Here is a tiny trained network, its code and every weight. The questions are about switching its units off for an input and a target symbol, where a switched-off unit gives its printed mean instead of its output.

import numpy as np


def w(rows, s, z=0):
    codes = np.array(rows[::2]) - 128.0
    scale = np.full(codes.shape[1], s)
    scale[-1] = z or s
    return codes * scale


def norm(h):
    return h / np.sqrt((h * h).mean(-1, keepdims=True) + 1e-5)


def f(y):
    return np.maximum(y, 0)


def softmax(a):
    e = np.exp(a - a.max(-1, keepdims=True))
    return e / e.sum(-1, keepdims=True)


def log_softmax(a):
    a = a - a.max(-1, keepdims=True)
    return a - np.log(np.exp(a).sum(-1, keepdims=True))


def net(x, mask):
    ids = ['βγδηλξπστφψ'.index(c) for c in x.split()]
    T = len(ids)
    res = E[ids] + P[:T]
    u = 0
    for l in range(2):
        q, k, v = (norm(res) @ M[l].T for M in (Q, K, V))
        z = softmax(np.where(np.tri(T) > 0, q @ k.T / 2**0.5, -1e9)) @ v
        res = res + np.where(mask[u], z, O[l][:, -1]) @ O[l][:, :-1]
        u += 1
        y = f(norm(res) @ A[l][:, :-1].T + A[l][:, -1])
        res = res + np.where(mask[u : u + 16], y, B[l][:, -1]) @ B[l][:, :-1]
        u += 16
    return log_softmax(norm(res)[-1] @ U[:, :-1].T + U[:, -1])


Q, K, V, O, A, B = {}, {}, {}, {}, {}, {}
E = w([
[223,190,149,180,64],'β',
[101,121,202,164,103],'γ',
[244,96,224,169,184],'δ',
[178,50,144,104,253],'η',
[133,32,58,102,20],'λ',
[97,212,213,63,125],'ξ',
[24,136,63,106,101],'π',
[37,66,215,103,188],'σ',
[125,123,160,165,75],'τ',
[71,121,225,194,178],'φ',
[28,118,233,178,231],'ψ',
],0.016)
P = w([
[122,139,2,233,191],'0',
[132,94,137,65,113],'1',
[131,93,130,74,107],'2',
[132,92,122,74,105],'3',
[107,77,167,71,149],'4',
[132,86,112,77,104],'5',
[123,84,113,81,109],'6',
[127,89,92,108,99],'7',
[134,87,73,103,94],'8',
[140,90,54,120,90],'9',
],0.0081)
Q[0] = w([
[66,43,255,206,102],'0.h0',
[234,228,111,26,164],'0.h0',
],0.0067)
K[0] = w([
[83,253,92,220,193],'0.h0',
[153,67,184,42,84],'0.h0',
],0.0056)
V[0] = w([
[131,133,178,2,131],'0.h0',
[156,16,130,112,149],'0.h0',
],0.0066)
O[0] = w([
[156,184,254,103,121,2],'0.h0',
[136,4,136,145,160,125],'0.h0',
],0.0092,0.003)
A[0] = w([
[255,178,166,165,107,3],'0.n0',
[145,205,168,93,132,218],'0.n1',
[37,97,104,134,120,116],'0.n2',
[125,111,108,185,160,95],'0.n3',
[139,151,154,178,210,69],'0.n4',
[197,94,123,81,106,113],'0.n5',
[188,68,88,108,187,180],'0.n6',
[172,141,146,151,238,185],'0.n7',
[84,123,137,128,114,47],'0.n8',
[171,78,53,132,90,199],'0.n9',
[95,159,136,209,63,170],'0.n10',
[148,252,215,123,138,203],'0.n11',
[94,247,81,179,162,119],'0.n12',
[197,119,163,185,111,143],'0.n13',
[226,132,145,163,97,85],'0.n14',
[88,125,128,80,138,75],'0.n15',
],0.011,0.0045)
B[0] = w([
[101,202,92,254,97,179],'0.n0',
[95,160,186,143,41,174],'0.n1',
[148,157,171,133,85,254],'0.n2',
[152,139,97,86,159,161],'0.n3',
[142,78,97,49,106,158],'0.n4',
[116,131,107,96,79,168],'0.n5',
[187,195,185,102,59,190],'0.n6',
[180,115,173,111,66,186],'0.n7',
[88,110,72,115,142,147],'0.n8',
[125,132,181,91,176,243],'0.n9',
[94,112,169,99,168,211],'0.n10',
[90,185,145,92,35,195],'0.n11',
[153,91,176,85,129,154],'0.n12',
[106,83,147,153,167,183],'0.n13',
[92,148,156,179,109,177],'0.n14',
[162,183,116,221,111,158],'0.n15',
],0.0081,0.0075)
Q[1] = w([
[101,229,74,138,85],'1.h0',
[2,17,231,180,198],'1.h0',
],0.0085)
K[1] = w([
[3,228,176,109,9],'1.h0',
[118,90,13,237,219],'1.h0',
],0.0069)
V[1] = w([
[111,96,52,1,14],'1.h0',
[11,172,249,70,132],'1.h0',
],0.0082)
O[1] = w([
[46,16,69,122,98,254],'1.h0',
[62,75,234,94,254,247],'1.h0',
],0.0066,0.0036)
A[1] = w([
[149,215,141,153,200,130],'1.n0',
[104,168,141,134,178,64],'1.n1',
[50,101,144,47,163,124],'1.n2',
[192,205,150,145,117,72],'1.n3',
[72,92,63,169,52,254],'1.n4',
[71,130,92,48,127,147],'1.n5',
[115,223,101,208,114,90],'1.n6',
[155,195,117,185,89,184],'1.n7',
[191,206,170,201,82,116],'1.n8',
[97,100,186,169,79,216],'1.n9',
[59,100,107,138,170,65],'1.n10',
[113,131,214,185,69,65],'1.n11',
[117,116,202,89,148,169],'1.n12',
[190,99,86,113,171,114],'1.n13',
[196,84,116,143,159,67],'1.n14',
[178,9,66,127,147,74],'1.n15',
],0.012,0.0056)
B[1] = w([
[83,190,144,95,100,144],'1.n0',
[150,164,131,54,131,132],'1.n1',
[90,144,63,191,161,217],'1.n2',
[58,65,178,179,117,151],'1.n3',
[174,181,74,64,160,229],'1.n4',
[94,85,87,153,86,180],'1.n5',
[86,192,18,218,124,155],'1.n6',
[114,121,103,190,200,179],'1.n7',
[131,112,140,234,162,190],'1.n8',
[164,85,103,89,140,250],'1.n9',
[50,98,158,178,175,157],'1.n10',
[157,121,206,115,131,198],'1.n11',
[179,170,59,122,115,220],'1.n12',
[211,130,188,81,124,133],'1.n13',
[160,110,120,81,129,133],'1.n14',
[118,130,144,45,2,147],'1.n15',
],0.0086,0.012)
U = w([
[103,184,139,228,131,187],'β',
[143,211,150,88,187,5],'γ',
[218,55,201,176,124,158],'δ',
[231,64,167,57,96,87],'η',
[134,51,83,57,45,126],'λ',
[48,172,185,67,88,176],'ξ',
[38,72,80,118,164,224],'π',
[124,43,163,114,249,9],'σ',
[195,180,15,149,122,44],'τ',
[181,194,139,75,182,56],'φ',
[137,160,166,78,217,26],'ψ',
],0.012,0.0032)

Each question gives the input, a string of symbols that net reads in full, and the target symbol t.
The units are the heads (2 rows each of Q, K, V and O) and the neurons (one row each of A and B). Each row of codes is followed by its name. A weight is (code - 128) times the scale printed after its matrix; where a second scale follows, it is the last column's (O, A, B and U).
mask holds one flag per unit, layer by layer, with each layer's heads first. A switched-off unit (its flag False) gives its mean, the last column of its rows in O or B, instead of its output. The means were averaged over made-up inputs and are rounded, as every weight is.
A unit's drop is (log p(t) with every unit on - log p(t) with that unit switched off) / (log p(t) with every unit on - log p(t) with every unit switched off).
The circuit of an input: a set's keep is (log p(t) with only the set's units on - log p(t) with every unit switched off) / (log p(t) with every unit on - log p(t) with every unit switched off). Starting from the 12 units with the biggest drops (on a tie, the unit counted first), units are removed one at a time, each time the one whose removal leaves the highest keep (on an exact tie, the one counted first), for as long as the keep stays at least 0.8.
circuit, biggest first: the units of the circuit, biggest drop first
unit that matters most: the unit with the biggest drop
k most important neurons: the k neurons with the biggest drops, biggest first
top k neurons in layer l: the k neurons of layer l with the biggest drops, biggest first
input σ φ φ, target σ: 4 most important neurons	(0.n6 0.n4 0.n0 1.n4)
input η φ φ π φ τ λ σ, target η: unit that matters most	1.h0
input τ ξ σ φ σ φ, target τ: circuit, biggest first	(0.h0 1.h0)
input φ β β ξ π τ, target φ: circuit, biggest first	(1.h0 1.n12 0.n9)
input ψ η δ ξ τ η σ δ ψ, target ψ: 2 most important neurons	(0.n11 0.n6)
input γ η τ ξ γ, target γ: top 4 neurons in layer 0	(0.n10 0.n11 0.n0 0.n9)
input φ σ π τ τ ψ β φ, target φ: 4 most important neurons	(0.n11 0.n12 0.n0 0.n10)
input ξ φ τ τ, target ξ: circuit, biggest first	(0.h0 0.n11)
input δ ξ γ, target δ: 2 most important neurons	(0.n6 0.n7)
input δ ξ γ β τ, target δ: top 2 neurons in layer 0	(0.n6 0.n7)
input γ ψ τ φ, target γ: top 2 neurons in layer 0	(0.n10 0.n11)
input δ τ π φ η ψ ψ ψ φ, target δ: 2 most important neurons	(0.n7 0.n2)
input γ π η ψ, target γ: top 3 neurons in layer 0	(0.n11 0.n10 0.n0)
input σ δ λ β β τ, target σ: 3 most important neurons	(0.n11 0.n6 0.n1)
input ψ σ φ δ π ξ σ, target ψ: circuit, biggest first	(1.h0)
input γ τ ξ η σ δ φ η τ γ, target γ: top 3 neurons in layer 0	(0.n10 0.n9 0.n11)
input γ β γ τ τ η σ τ β β, target β: 2 most important neurons	(0.n0 1.n6)
input φ ξ φ ψ ψ π β τ, target φ: 2 most important neurons	(0.n10 0.n11)
input η ξ τ, target η: top 2 neurons in layer 0	(0.n0 0.n6)
input β ψ β σ τ λ η β ψ, target β: most important neuron	(0.n2)
input τ λ π τ, target τ: top 4 neurons in layer 0	(0.n9 0.n11 0.n4 0.n5)
